Below is a small trained network, with its code and all its weights. Each question gives an input and a class and asks what happens when units are switched off, that is, made to give their printed mean instead of their output.

import numpy as np


def w(rows, s, z=0):
    codes = np.array(rows[::2]) - 128.0
    scale = np.full(codes.shape[1], s)
    scale[-1] = z or s
    return codes * scale


def f(y):
    return np.maximum(y, 0)


def log_softmax(a):
    a = a - a.max(-1, keepdims=True)
    return a - np.log(np.exp(a).sum(-1, keepdims=True))


def net(x, mask):
    res = np.array(x, float).reshape(1, 3) / 4 @ E
    y = f(res @ A[0][:, :-1].T + A[0][:, -1])
    res = res + np.where(mask, y, B[0][:, -1]) @ B[0][:, :-1]
    return log_softmax(res[-1] @ U[:, :-1].T + U[:, -1])


A, B = {}, {}
E = w([
[59,125,108,92,127,206,42,14],'x0',
[133,164,252,8,146,147,163,115],'x1',
[184,226,89,173,254,161,150,168],'x2',
],0.01)
A[0] = w([
[103,167,119,178,180,137,147,145,145],'n1',
[113,186,106,134,162,118,112,139,126],'n2',
[149,147,112,121,74,70,158,188,149],'n3',
[219,96,161,168,122,63,205,165,98],'n4',
[102,155,106,121,148,201,53,10,121],'n5',
[146,139,121,140,107,96,205,165,94],'n6',
[116,103,125,131,62,114,123,115,83],'n7',
[143,126,168,48,181,128,101,123,84],'n8',
[120,138,62,195,110,96,37,163,87],'n9',
[109,71,127,113,64,33,120,101,64],'n10',
[143,88,81,174,118,105,133,117,120],'n11',
[77,62,142,116,33,114,178,142,145],'n12',
[151,123,197,69,132,86,185,88,122],'n13',
[125,172,160,180,131,139,111,136,254],'n14',
[170,112,101,147,112,154,57,140,95],'n15',
[121,110,53,170,100,74,151,115,144],'n16',
[86,109,104,175,74,115,123,137,215],'n17',
],0.011,0.009)
B[0] = w([
[176,142,127,11,195,211,181,156,195],'n1',
[188,62,124,121,164,182,194,154,173],'n2',
[29,54,61,105,69,67,156,88,190],'n3',
[89,68,124,162,85,128,189,178,212],'n4',
[55,85,81,161,53,103,245,152,251],'n5',
[155,89,104,132,75,101,154,141,176],'n6',
[160,143,103,134,140,161,185,159,164],'n7',
[118,196,179,208,103,93,170,227,179],'n8',
[85,188,168,140,139,99,138,209,195],'n9',
[217,193,67,81,132,172,189,205,185],'n10',
[124,173,214,162,137,136,114,131,174],'n11',
[166,136,118,76,184,251,151,142,215],'n12',
[85,214,194,183,182,98,103,115,202],'n13',
[125,62,168,57,169,144,183,58,213],'n14',
[93,165,176,165,79,79,118,222,154],'n15',
[123,161,255,144,161,106,114,126,192],'n16',
[89,141,163,63,169,134,80,99,205],'n17',
],0.0085,0.014)
U = w([
[129,235,253,161,145,82,123,174,89],'0',
[231,159,64,55,184,231,167,164,76],'1',
[96,75,54,152,36,76,179,146,114],'2',
[120,68,197,29,193,132,122,29,254],'3',
[213,143,99,170,94,77,73,111,88],'4',
],0.011,0.0071)

Each question gives the input, the list of numbers given to net, and the class t.
The units are the neurons (one row each of A and B). Each row of codes is followed by its name. A weight is (code - 128) times the scale printed after its matrix; where a second scale follows, it is the last column's (A, B and U).
mask holds one flag per neuron, in row order. A switched-off neuron (its flag False) gives its mean, the last column of its row in B, instead of its output. The means were averaged over made-up inputs and are rounded, as every weight is.
A unit's drop is (log p(t) with every unit on - log p(t) with that unit switched off) / (log p(t) with every unit on - log p(t) with every unit switched off).
The circuit of an input: a set's keep is (log p(t) with only the set's units on - log p(t) with every unit switched off) / (log p(t) with every unit on - log p(t) with every unit switched off). Starting from the 12 units with the biggest drops (on a tie, the unit counted first), units are removed one at a time, each time the one whose removal leaves the highest keep (on an exact tie, the one counted first), for as long as the keep stays at least 0.8.
circuit, biggest first: the units of the circuit, biggest drop first
most important unit: the unit with the biggest drop
top k neurons: the k neurons with the biggest drops, biggest first
drop when u is switched off: that unit's drop, to one decimal
input [6,-7,-1], class 0: top neuron -> [n16]
input [-3,1,-1], class 3: circuit, biggest first -> [n8, n10]
input [0,3,2], class 3: circuit, biggest first -> [n9, n10]
input [-6,-5,-6], class 1: top 2 neurons -> [n12, n10]
input [0,2,2], class 3: top 3 neurons -> [n10, n12, n9]
input [-4,1,-2], class 2: top 4 neurons -> [n1, n4, n3, n16]
input [-4,8,-8], class 0: top 2 neurons -> [n13, n8]
input [-8,6,0], class 2: top 2 neurons -> [n3, n4]
input [5,-3,4], class 2: top 3 neurons -> [n5, n12, n10]
input [0,-1,2], class 3: circuit, biggest first -> [n10, n8]
input [-7,-7,-4], class 0: top 2 neurons -> [n16, n11]
input [6,5,0], class 2: top 2 neurons -> [n5, n16]
input [8,-3,-7], class 2: top 2 neurons -> [n5, n1]
input [-6,5,1], class 2: most important unit -> n3
input [-4,-5,0], class 0: top 2 neurons -> [n16, n5]
input [7,-8,1], class 0: drop when n11 is switched off -> 0.1
input [5,2,4], class 2: drop when n16 is switched off -> 0.1
input [-2,4,-5], class 1: drop when n12 is switched off -> 1.0
